Here is a tiny trained network, its code and every weight. The questions are about switching its units off for an input and a class, where a switched-off unit gives its printed mean instead of its output.

import numpy as np


def w(rows, s, z=0):
    codes = np.array(rows[::2]) - 128.0
    scale = np.full(codes.shape[1], s)
    scale[-1] = z or s
    return codes * scale


def norm(h):
    return h / np.sqrt((h * h).mean(-1, keepdims=True) + 1e-5)


def f(y):
    return np.maximum(y, 0)


def log_softmax(a):
    a = a - a.max(-1, keepdims=True)
    return a - np.log(np.exp(a).sum(-1, keepdims=True))


def net(x, mask):
    res = np.array(x, float).reshape(1, 4) / 4 @ E
    u = 0
    for l in range(2):
        y = f(norm(res) @ A[l][:, :-1].T + A[l][:, -1])
        res = res + np.where(mask[u : u + 6], y, B[l][:, -1]) @ B[l][:, :-1]
        u += 6
    return log_softmax(norm(res)[-1] @ U[:, :-1].T + U[:, -1])


A, B = {}, {}
E = w([
[206,112,210,156,83,176,84,83,117,71,193,183],'x0',
[161,131,103,134,236,162,148,183,212,146,225,83],'x1',
[3,75,152,34,54,167,193,142,2,118,185,145],'x2',
[60,95,76,74,156,165,218,59,71,181,80,53],'x3',
],0.00083)
A[0] = w([
[44,50,184,21,35,151,156,131,8,135,207,188,66],'0.n1',
[112,70,148,51,104,166,170,167,44,86,207,169,60],'0.n2',
[25,186,74,100,33,34,147,206,124,121,54,158,2],'0.n3',
[15,141,105,105,27,35,167,160,54,100,36,159,52],'0.n4',
[223,146,171,202,127,125,3,81,177,67,103,145,108],'0.n5',
[177,46,239,160,106,167,37,98,84,48,156,220,89],'0.n6',
],0.002,0.0018)
B[0] = w([
[150,55,180,73,252,178,135,137,69,181,160,165,255],'0.n1',
[60,93,138,85,180,81,191,133,102,153,87,126,200],'0.n2',
[89,216,76,186,64,170,164,67,231,29,58,62,169],'0.n3',
[200,209,56,229,55,119,128,93,226,76,62,52,204],'0.n4',
[156,82,176,166,147,50,80,117,82,143,114,156,224],'0.n5',
[73,195,146,100,98,107,102,212,184,72,190,159,227],'0.n6',
],0.0029,0.0033)
A[1] = w([
[114,221,183,145,29,67,73,223,218,57,211,139,11],'1.n1',
[251,94,198,222,168,113,89,118,129,230,116,155,2],'1.n2',
[149,167,188,147,23,127,47,192,207,17,120,213,37],'1.n3',
[145,165,155,181,153,69,80,147,246,63,132,117,248],'1.n4',
[221,89,92,163,164,120,127,22,158,135,88,31,105],'1.n5',
[117,144,26,122,58,225,207,30,186,128,61,11,50],'1.n6',
],0.0024,0.00085)
B[1] = w([
[153,200,128,194,42,38,111,195,15,119,214,228,224],'1.n1',
[136,136,153,135,127,86,94,38,175,155,65,104,193],'1.n2',
[198,199,136,206,74,44,134,175,51,137,181,216,230],'1.n3',
[159,130,176,108,113,109,101,156,50,169,174,169,252],'1.n4',
[88,131,129,110,164,177,174,53,157,67,58,75,200],'1.n5',
[34,196,65,197,41,150,186,116,135,3,128,166,217],'1.n6',
],0.0035,0.0039)
U = w([
[135,40,44,120,63,217,32,230,236,222,217,25,2],'0',
[31,31,226,6,233,224,225,220,23,201,233,138,192],'1',
[241,31,30,72,18,230,25,233,240,235,140,17,1],'2',
[237,155,203,195,191,42,34,12,226,214,30,26,34],'3',
[20,226,26,210,46,221,233,36,208,12,25,22,253],'4',
[238,226,237,215,40,2,38,220,37,196,235,226,255],'5',
],0.0035,0.0028)

Each question gives the input, the list of numbers given to net, and the class t.
The units are the neurons (one row each of A and B). Each row of codes is followed by its name. A weight is (code - 128) times the scale printed after its matrix; where a second scale follows, it is the last column's (A, B and U).
mask holds one flag per neuron, layer by layer. A switched-off neuron (its flag False) gives its mean, the last column of its row in B, instead of its output. The means were averaged over made-up inputs and are rounded, as every weight is.
A unit's drop is (log p(t) with every unit on - log p(t) with that unit switched off) / (log p(t) with every unit on - log p(t) with every unit switched off).
The circuit of an input: a set's keep is (log p(t) with only the set's units on - log p(t) with every unit switched off) / (log p(t) with every unit on - log p(t) with every unit switched off). Starting from all 12 units, units are removed one at a time, each time the one whose removal leaves the highest keep (on an exact tie, the one counted first), for as long as the keep stays at least 0.8.
circuit, biggest first: the units of the circuit, biggest drop first
unit that matters most: the unit with the biggest drop
k most important neurons: the k neurons with the biggest drops, biggest first
k most important neurons of layer l: the k neurons of layer l with the biggest drops, biggest first
drop of u: that unit's drop, to one decimal
input [-2,8,-3,1], class 3: 2 most important neurons of layer 0 : (0.n6, 0.n3)
input [-6,0,-4,0], class 4: unit that matters most : 0.n6
input [-4,-1,-8,-1], class 3: circuit, biggest first : (0.n6, 1.n1, 1.n3)
input [1,8,4,-3], class 1: 2 most important neurons : (0.n6, 0.n4)
input [-2,0,7,3], class 4: 3 most important neurons of layer 0 : (0.n4, 0.n5, 0.n3)
input [1,2,-6,-1], class 3: 2 most important neurons : (0.n6, 1.n2)
input [4,-2,3,-1], class 1: 2 most important neurons : (0.n1, 0.n2)
input [6,6,-5,8], class 3: 2 most important neurons : (0.n3, 0.n4)
input [-4,6,-7,2], class 3: 2 most important neurons of layer 1 : (1.n6, 1.n4)
input [1,-3,-5,4], class 3: 2 most important neurons of layer 1 : (1.n6, 1.n2)
input [-2,3,-8,5], class 3: 4 most important neurons : (0.n3, 0.n4, 1.n2, 1.n4)
input [1,2,-1,0], class 3: 2 most important neurons : (0.n6, 1.n2)
input [3,-4,8,-4], class 1: 2 most important neurons of layer 0 : (0.n1, 0.n2)
input [-2,0,-8,7], class 4: unit that matters most : 0.n1
input [-1,7,-7,5], class 3: drop of 0.n4 : 1.0
input [-1,2,-1,6], class 4: drop of 0.n1 : 0.2
input [2,8,-3,5], class 4: drop of 0.n6 : 1.0
